Below is a small trained network, with its code and all its weights. Each question gives an input and a class and asks what happens when units are switched off, that is, made to give their printed mean instead of their output.

import numpy as np


def w(rows, s, z=0):
    codes = np.array(rows[::2]) - 128.0
    scale = np.full(codes.shape[1], s)
    scale[-1] = z or s
    return codes * scale


def f(y):
    return np.maximum(y, 0)


def log_softmax(a):
    a = a - a.max(-1, keepdims=True)
    return a - np.log(np.exp(a).sum(-1, keepdims=True))


def net(x, mask):
    res = np.array(x, float).reshape(1, 3) / 4 @ E
    y = f(res @ A[0][:, :-1].T + A[0][:, -1])
    res = res + np.where(mask, y, B[0][:, -1]) @ B[0][:, :-1]
    return log_softmax(res[-1] @ U[:, :-1].T + U[:, -1])


A, B = {}, {}
E = w([
[148,172,225,5,106,153,138,117,153,129,93],'x0',
[97,170,205,227,153,161,166,121,124,165,68],'x1',
[247,70,148,174,84,163,173,97,103,48,155],'x2',
],0.014)
A[0] = w([
[144,140,172,175,139,150,92,114,131,164,112,96],'neuron 1',
[6,147,111,94,147,126,123,135,121,147,113,4],'neuron 2',
[140,108,61,201,155,114,139,125,121,137,140,163],'neuron 3',
[161,146,239,55,135,138,135,140,122,110,118,186],'neuron 4',
[237,112,162,157,123,146,136,131,117,86,126,40],'neuron 5',
[172,106,14,22,132,132,127,130,119,92,143,92],'neuron 6',
[88,126,175,166,118,132,154,145,126,105,101,109],'neuron 7',
[137,120,203,79,124,140,144,114,123,134,122,174],'neuron 8',
[127,126,144,150,121,153,157,138,136,132,102,108],'neuron 9',
[148,125,133,139,127,140,135,126,130,136,123,99],'neuron 10',
[113,120,46,213,131,134,127,136,116,112,131,177],'neuron 11',
[165,114,147,82,142,119,140,121,127,143,125,170],'neuron 12',
[114,136,152,144,124,114,131,101,116,118,116,96],'neuron 13',
[210,103,158,155,111,138,153,116,121,98,137,42],'neuron 14',
[124,122,135,148,133,116,148,145,111,126,95,107],'neuron 15',
[155,146,125,139,136,137,155,132,120,121,141,53],'neuron 16',
[93,145,237,211,155,142,154,121,116,130,124,82],'neuron 17',
[130,112,103,104,121,112,141,118,112,130,133,101],'neuron 18',
],0.018,0.0037)
B[0] = w([
[192,139,120,131,124,122,114,143,141,142,131,180],'neuron 1',
[81,117,146,52,196,112,151,119,123,190,120,237],'neuron 2',
[74,130,122,165,97,163,137,111,134,76,101,223],'neuron 3',
[57,135,94,170,81,161,152,94,129,60,112,252],'neuron 4',
[87,145,169,64,171,110,137,126,128,189,111,229],'neuron 5',
[253,133,144,180,120,98,100,158,137,145,159,247],'neuron 6',
[181,127,134,109,102,110,93,150,125,133,135,180],'neuron 7',
[87,130,130,156,104,172,121,139,114,75,110,210],'neuron 8',
[180,117,136,149,127,115,131,122,109,116,130,163],'neuron 9',
[135,129,113,114,128,112,136,117,126,144,139,144],'neuron 10',
[66,140,124,132,86,174,143,112,120,61,108,234],'neuron 11',
[107,112,115,155,115,145,127,125,118,104,122,175],'neuron 12',
[140,144,111,134,127,130,120,132,154,139,151,149],'neuron 13',
[86,112,104,69,194,106,125,133,129,177,134,217],'neuron 14',
[145,148,124,134,114,117,118,135,138,128,132,153],'neuron 15',
[103,132,117,126,127,122,139,145,131,163,130,148],'neuron 16',
[232,107,127,168,119,94,110,144,131,138,174,236],'neuron 17',
[162,122,122,129,88,114,136,113,124,155,131,154],'neuron 18',
],0.02,0.025)
U = w([
[81,141,84,158,68,194,132,122,115,49,93,253],'0',
[254,129,114,162,101,78,69,191,139,154,199,98],'1',
[75,129,134,29,226,89,146,141,112,227,108,58],'2',
],0.011,0.00052)

Each question gives the input, the list of numbers given to net, and the class t.
The units are the neurons (one row each of A and B). Each row of codes is followed by its name. A weight is (code - 128) times the scale printed after its matrix; where a second scale follows, it is the last column's (A, B and U).
mask holds one flag per neuron, in row order. A switched-off neuron (its flag False) gives its mean, the last column of its row in B, instead of its output. The means were averaged over made-up inputs and are rounded, as every weight is.
A unit's drop is (log p(t) with every unit on - log p(t) with that unit switched off) / (log p(t) with every unit on - log p(t) with every unit switched off).
The circuit of an input: a set's keep is (log p(t) with only the set's units on - log p(t) with every unit switched off) / (log p(t) with every unit on - log p(t) with every unit switched off). Starting from the 12 units with the biggest drops (on a tie, the unit counted first), units are removed one at a time, each time the one whose removal leaves the highest keep (on an exact tie, the one counted first), for as long as the keep stays at least 0.8.
circuit, biggest first: the units of the circuit, biggest drop first
top k neurons: the k neurons with the biggest drops, biggest first
drop when u is switched off: that unit's drop, to one decimal
input [-6,3,7], class 2: top 4 neurons : neuron 5; neuron 14; neuron 4; neuron 8
input [4,-8,-1], class 1: circuit, biggest first : neuron 6
input [-1,-6,-7], class 2: top 2 neurons : neuron 2; neuron 17
input [-5,6,-4], class 1: top 3 neurons : neuron 17; neuron 4; neuron 8
input [-4,1,7], class 2: top 2 neurons : neuron 5; neuron 14
input [-4,-4,7], class 2: top 2 neurons : neuron 5; neuron 14
input [-4,1,-6], class 2: top 2 neurons : neuron 2; neuron 4
input [-7,8,2], class 1: top 2 neurons : neuron 17; neuron 4
input [-1,5,-6], class 2: top 2 neurons : neuron 2; neuron 6
input [-3,7,8], class 2: top 3 neurons : neuron 5; neuron 14; neuron 6
input [-5,6,5], class 1: top 3 neurons : neuron 17; neuron 4; neuron 2
input [6,2,7], class 2: top 3 neurons : neuron 5; neuron 14; neuron 11
input [-3,-7,-6], class 1: drop when neuron 2 is switched off : 0.0
input [-4,8,2], class 1: circuit, biggest first : neuron 17
input [-1,2,-4], class 2: drop when neuron 6 is switched off : 0.4
input [2,-8,3], class 1: drop when neuron 6 is switched off : 0.8
input [6,8,0], class 1: drop when neuron 17 is switched off : 3.0
